Below is a small trained network, with its code and all its weights. Each question gives an input and a class and asks what happens when units are switched off, that is, made to give their printed mean instead of their output.

import numpy as np


def w(rows, s, z=0):
    codes = np.array(rows[::2]) - 128.0
    scale = np.full(codes.shape[1], s)
    scale[-1] = z or s
    return codes * scale


def norm(h):
    return h / np.sqrt((h * h).mean(-1, keepdims=True) + 1e-5)


def f(y):
    return y / 2 * (1 + np.tanh(0.7978845608 * (y + 0.044715 * y**3)))


def log_softmax(a):
    a = a - a.max(-1, keepdims=True)
    return a - np.log(np.exp(a).sum(-1, keepdims=True))


def net(x, mask):
    res = np.array(x, float).reshape(1, 2) / 4 @ E
    u = 0
    for l in range(2):
        y = f(norm(res) @ A[l][:, :-1].T + A[l][:, -1])
        res = res + np.where(mask[u : u + 7], y, B[l][:, -1]) @ B[l][:, :-1]
        u += 7
    return log_softmax(norm(res)[-1] @ U[:, :-1].T + U[:, -1])


A, B = {}, {}
E = w([
[57,41,104,132,212,92,127,136,253,40,182],'x0',
[207,42,108,65,128,22,145,151,151,202,37],'x1',
],0.0028)
A[0] = w([
[87,78,134,115,147,96,169,104,156,95,175,220],'L0N1',
[96,196,4,107,213,113,212,195,69,95,112,1],'L0N2',
[189,160,32,143,150,156,109,233,173,156,16,84],'L0N3',
[108,208,64,163,150,194,132,187,128,87,142,216],'L0N4',
[133,167,196,109,63,129,108,73,135,165,142,110],'L0N5',
[160,94,198,124,93,169,160,105,52,164,176,166],'L0N6',
[140,19,143,174,204,117,83,76,69,163,195,180],'L0N7',
],0.0043,0.00083)
B[0] = w([
[143,238,99,130,89,129,109,143,106,140,38,244],'L0N1',
[138,92,158,131,111,193,129,157,125,146,123,108],'L0N2',
[93,15,190,110,146,93,42,4,122,156,133,221],'L0N3',
[151,37,191,67,87,22,129,57,154,183,107,254],'L0N4',
[94,135,54,143,184,124,134,164,138,86,106,186],'L0N5',
[94,161,48,156,185,115,102,153,158,78,99,220],'L0N6',
[159,144,147,112,62,121,142,148,175,143,109,162],'L0N7',
],0.0036,0.0023)
A[1] = w([
[122,83,115,118,155,111,144,151,187,103,145,61],'L1N1',
[95,128,196,154,113,219,115,91,102,105,235,2],'L1N2',
[84,81,152,128,144,130,79,78,163,113,127,36],'L1N3',
[178,152,131,147,113,221,138,166,22,178,122,53],'L1N4',
[104,112,94,152,164,175,152,199,236,60,175,6],'L1N5',
[63,36,51,152,255,99,125,118,118,71,195,215],'L1N6',
[167,169,174,110,55,135,99,97,111,181,70,193],'L1N7',
],0.007,0.00073)
B[1] = w([
[107,158,139,171,130,209,113,83,13,138,189,192],'L1N1',
[218,3,187,49,58,25,207,117,152,236,85,225],'L1N2',
[139,167,72,140,151,138,128,174,116,119,96,221],'L1N3',
[89,131,45,164,225,156,40,134,132,77,115,215],'L1N4',
[109,138,36,165,227,157,28,123,68,112,92,203],'L1N5',
[123,182,178,126,52,148,192,147,172,106,169,204],'L1N6',
[94,162,144,151,107,169,177,144,157,81,198,254],'L1N7',
],0.0049,0.0046)
U = w([
[94,149,12,203,215,187,33,123,79,106,109,193],'0',
[186,13,167,95,75,61,172,98,143,222,103,234],'1',
[102,229,172,156,46,161,208,183,208,75,176,115],'2',
[149,128,254,126,157,167,74,162,127,139,156,1],'3',
],0.0068,0.0025)

Each question gives the input, the list of numbers given to net, and the class t.
The units are the neurons (one row each of A and B). Each row of codes is followed by its name. A weight is (code - 128) times the scale printed after its matrix; where a second scale follows, it is the last column's (A, B and U).
mask holds one flag per neuron, layer by layer. A switched-off neuron (its flag False) gives its mean, the last column of its row in B, instead of its output. The means were averaged over made-up inputs and are rounded, as every weight is.
A unit's drop is (log p(t) with every unit on - log p(t) with that unit switched off) / (log p(t) with every unit on - log p(t) with every unit switched off).
The circuit of an input: a set's keep is (log p(t) with only the set's units on - log p(t) with every unit switched off) / (log p(t) with every unit on - log p(t) with every unit switched off). Starting from the 12 units with the biggest drops (on a tie, the unit counted first), units are removed one at a time, each time the one whose removal leaves the highest keep (on an exact tie, the one counted first), for as long as the keep stays at least 0.8.
units of the circuit, in order: the units of the circuit, biggest drop first
most important unit: the unit with the biggest drop
top k neurons: the k neurons with the biggest drops, biggest first
top k neurons in layer l: the k neurons of layer l with the biggest drops, biggest first
drop when u is switched off: that unit's drop, to one decimal
input [5,-6], class 1: top 2 neurons	L1N2, L0N6
input [6,6], class 0: units of the circuit, in order	L1N2
input [3,-1], class 2: top 3 neurons in layer 0	L0N1, L0N6, L0N5
input [-1,2], class 2: units of the circuit, in order	L1N2, L1N4
input [-4,3], class 0: top 2 neurons	L0N4, L1N2
input [-1,-3], class 2: top 4 neurons	L0N4, L1N5, L1N2, L1N4
input [2,-3], class 2: top 2 neurons in layer 0	L0N4, L0N1
input [-5,5], class 0: top 2 neurons in layer 1	L1N2, L1N6
input [-2,-4], class 1: top 2 neurons	L0N1, L1N2
input [2,3], class 2: top 2 neurons in layer 1	L1N5, L1N2
input [0,-1], class 2: top 4 neurons	L0N4, L1N2, L1N5, L1N4
input [3,0], class 2: top 4 neurons	L0N1, L0N6, L0N5, L1N4
input [-1,-1], class 2: top 2 neurons	L1N6, L0N4
input [-4,-5], class 1: top neuron	L0N1
input [-6,4], class 0: top 2 neurons	L0N4, L1N4
input [-7,5], class 0: top 2 neurons	L1N4, L0N4
input [1,2], class 2: drop when L1N7 is switched off	0.4
input [-4,-6], class 1: drop when L1N2 is switched off	1.3
input [5,-7], class 1: drop when L1N2 is switched off	1.4
input [-1,-4], class 1: most important unit	L0N1
